Below are the code and all the weights of a small trained network. Each question names an input and a class and asks about switching units off, where a switched-off unit gives its printed mean instead of its output.

import numpy as np


def w(rows, s, z=0):
    codes = np.array(rows[::2]) - 128.0
    scale = np.full(codes.shape[1], s)
    scale[-1] = z or s
    return codes * scale


def norm(h):
    return h / np.sqrt((h * h).mean(-1, keepdims=True) + 1e-5)


def f(y):
    return y / 2 * (1 + np.tanh(0.7978845608 * (y + 0.044715 * y**3)))


def log_softmax(a):
    a = a - a.max(-1, keepdims=True)
    return a - np.log(np.exp(a).sum(-1, keepdims=True))


def net(x, mask):
    res = np.array(x, float).reshape(1, 2) / 4 @ E
    u = 0
    for l in range(4):
        y = f(norm(res) @ A[l][:, :-1].T + A[l][:, -1])
        res = res + np.where(mask[u : u + 8], y, B[l][:, -1]) @ B[l][:, :-1]
        u += 8
    return log_softmax(norm(res)[-1] @ U[:, :-1].T + U[:, -1])


A, B = {}, {}
E = w([
[114,159,79],'x0',
[254,195,127],'x1',
],0.0061)
A[0] = w([
[117,149,6,13],'L0N0',
[143,158,111,150],'L0N1',
[133,124,124,91],'L0N2',
[136,112,133,66],'L0N3',
[64,101,124,255],'L0N4',
[122,145,131,96],'L0N5',
[90,143,92,194],'L0N6',
[115,119,131,177],'L0N7',
],0.019,0.0019)
B[0] = w([
[148,93,254,208],'L0N0',
[42,186,195,158],'L0N1',
[115,125,122,124],'L0N2',
[176,73,90,124],'L0N3',
[171,123,133,254],'L0N4',
[117,127,138,125],'L0N5',
[139,59,97,185],'L0N6',
[155,105,119,145],'L0N7',
],0.0082,0.0083)
A[1] = w([
[76,204,202,170],'L1N0',
[200,71,194,126],'L1N1',
[146,107,180,158],'L1N2',
[167,71,84,115],'L1N3',
[103,142,111,248],'L1N4',
[97,143,175,70],'L1N5',
[42,6,119,61],'L1N6',
[108,59,185,185],'L1N7',
],0.011,0.0016)
B[1] = w([
[112,65,18,183],'L1N0',
[61,127,165,254],'L1N1',
[68,143,108,187],'L1N2',
[87,100,53,169],'L1N3',
[210,55,138,123],'L1N4',
[73,99,82,139],'L1N5',
[255,203,215,215],'L1N6',
[101,229,46,220],'L1N7',
],0.0058,0.0082)
A[2] = w([
[98,73,144,102],'L2N0',
[115,5,141,94],'L2N1',
[101,159,90,74],'L2N2',
[99,173,105,98],'L2N3',
[91,141,194,132],'L2N4',
[141,144,182,206],'L2N5',
[199,136,112,3],'L2N6',
[145,86,79,126],'L2N7',
],0.013,0.0043)
B[2] = w([
[112,73,80,139],'L2N0',
[78,81,51,147],'L2N1',
[168,22,133,127],'L2N2',
[232,108,234,140],'L2N3',
[50,213,181,226],'L2N4',
[83,188,85,255],'L2N5',
[255,84,204,151],'L2N6',
[67,139,211,131],'L2N7',
],0.0066,0.0058)
A[3] = w([
[152,111,172,58],'L3N0',
[85,85,128,253],'L3N1',
[233,86,189,80],'L3N2',
[238,170,58,38],'L3N3',
[79,94,115,105],'L3N4',
[163,132,118,7],'L3N5',
[151,190,141,178],'L3N6',
[249,88,194,95],'L3N7',
],0.011,0.0034)
B[3] = w([
[143,144,143,120],'L3N0',
[86,167,69,197],'L3N1',
[175,162,143,200],'L3N2',
[254,82,141,211],'L3N3',
[90,31,126,148],'L3N4',
[231,79,222,109],'L3N5',
[145,192,176,253],'L3N6',
[176,150,164,227],'L3N7',
],0.0074,0.0047)
U = w([
[79,185,148,213],'0',
[248,151,169,152],'1',
[40,68,64,155],'2',
[172,68,63,16],'3',
[166,42,91,2],'4',
[149,72,94,6],'5',
[152,25,137,45],'6',
],0.017,0.0083)

Each question gives the input, the list of numbers given to net, and the class t.
The units are the neurons (one row each of A and B). Each row of codes is followed by its name. A weight is (code - 128) times the scale printed after its matrix; where a second scale follows, it is the last column's (A, B and U).
mask holds one flag per neuron, layer by layer. A switched-off neuron (its flag False) gives its mean, the last column of its row in B, instead of its output. The means were averaged over made-up inputs and are rounded, as every weight is.
A unit's drop is (log p(t) with every unit on - log p(t) with that unit switched off) / (log p(t) with every unit on - log p(t) with every unit switched off).
The circuit of an input: a set's keep is (log p(t) with only the set's units on - log p(t) with every unit switched off) / (log p(t) with every unit on - log p(t) with every unit switched off). Starting from the 12 units with the biggest drops (on a tie, the unit counted first), units are removed one at a time, each time the one whose removal leaves the highest keep (on an exact tie, the one counted first), for as long as the keep stays at least 0.8.
units of the circuit, in order: the units of the circuit, biggest drop first
unit that matters most: the unit with the biggest drop
k most important neurons: the k neurons with the biggest drops, biggest first
k most important neurons of layer l: the k neurons of layer l with the biggest drops, biggest first
drop when u is switched off: that unit's drop, to one decimal
input [2,1], class 2: units of the circuit, in order : L1N6, L1N0, L0N1
input [5,-6], class 1: units of the circuit, in order : L1N6
input [-7,1], class 0: units of the circuit, in order : L0N4, L2N4
input [7,7], class 0: 2 most important neurons : L0N0, L1N7
input [-8,8], class 0: 3 most important neurons of layer 2 : L2N5, L2N3, L2N2
input [5,-7], class 1: 3 most important neurons : L1N6, L0N1, L0N6
input [-3,1], class 2: 2 most important neurons of layer 1 : L1N6, L1N1
input [1,-5], class 1: 2 most important neurons : L1N6, L0N0
input [-5,-7], class 1: 3 most important neurons : L1N6, L0N0, L0N1
input [0,-7], class 1: 2 most important neurons : L1N6, L0N0
input [-7,6], class 0: 3 most important neurons : L1N6, L1N7, L0N4
input [-4,3], class 0: 3 most important neurons : L1N7, L1N3, L0N3
input [-2,-2], class 2: 3 most important neurons : L0N4, L0N1, L0N0
input [-6,-8], class 1: units of the circuit, in order : L1N6
input [-7,2], class 0: 3 most important neurons : L1N0, L0N6, L0N1
input [-3,2], class 2: 2 most important neurons : L1N7, L1N6
input [-2,1], class 2: 2 most important neurons of layer 0 : L0N6, L0N4
input [-3,3], class 2: 2 most important neurons of layer 1 : L1N6, L1N7
input [-8,1], class 0: 2 most important neurons : L1N0, L0N4
input [0,-2], class 2: unit that matters most : L0N4
input [-5,5], class 0: 2 most important neurons of layer 1 : L1N7, L1N6
input [1,3], class 2: 2 most important neurons of layer 0 : L0N4, L0N1
input [-4,-7], class 1: drop when L1N6 is switched off : 1.8
input [-6,-7], class 1: drop when L0N0 is switched off : 1.0
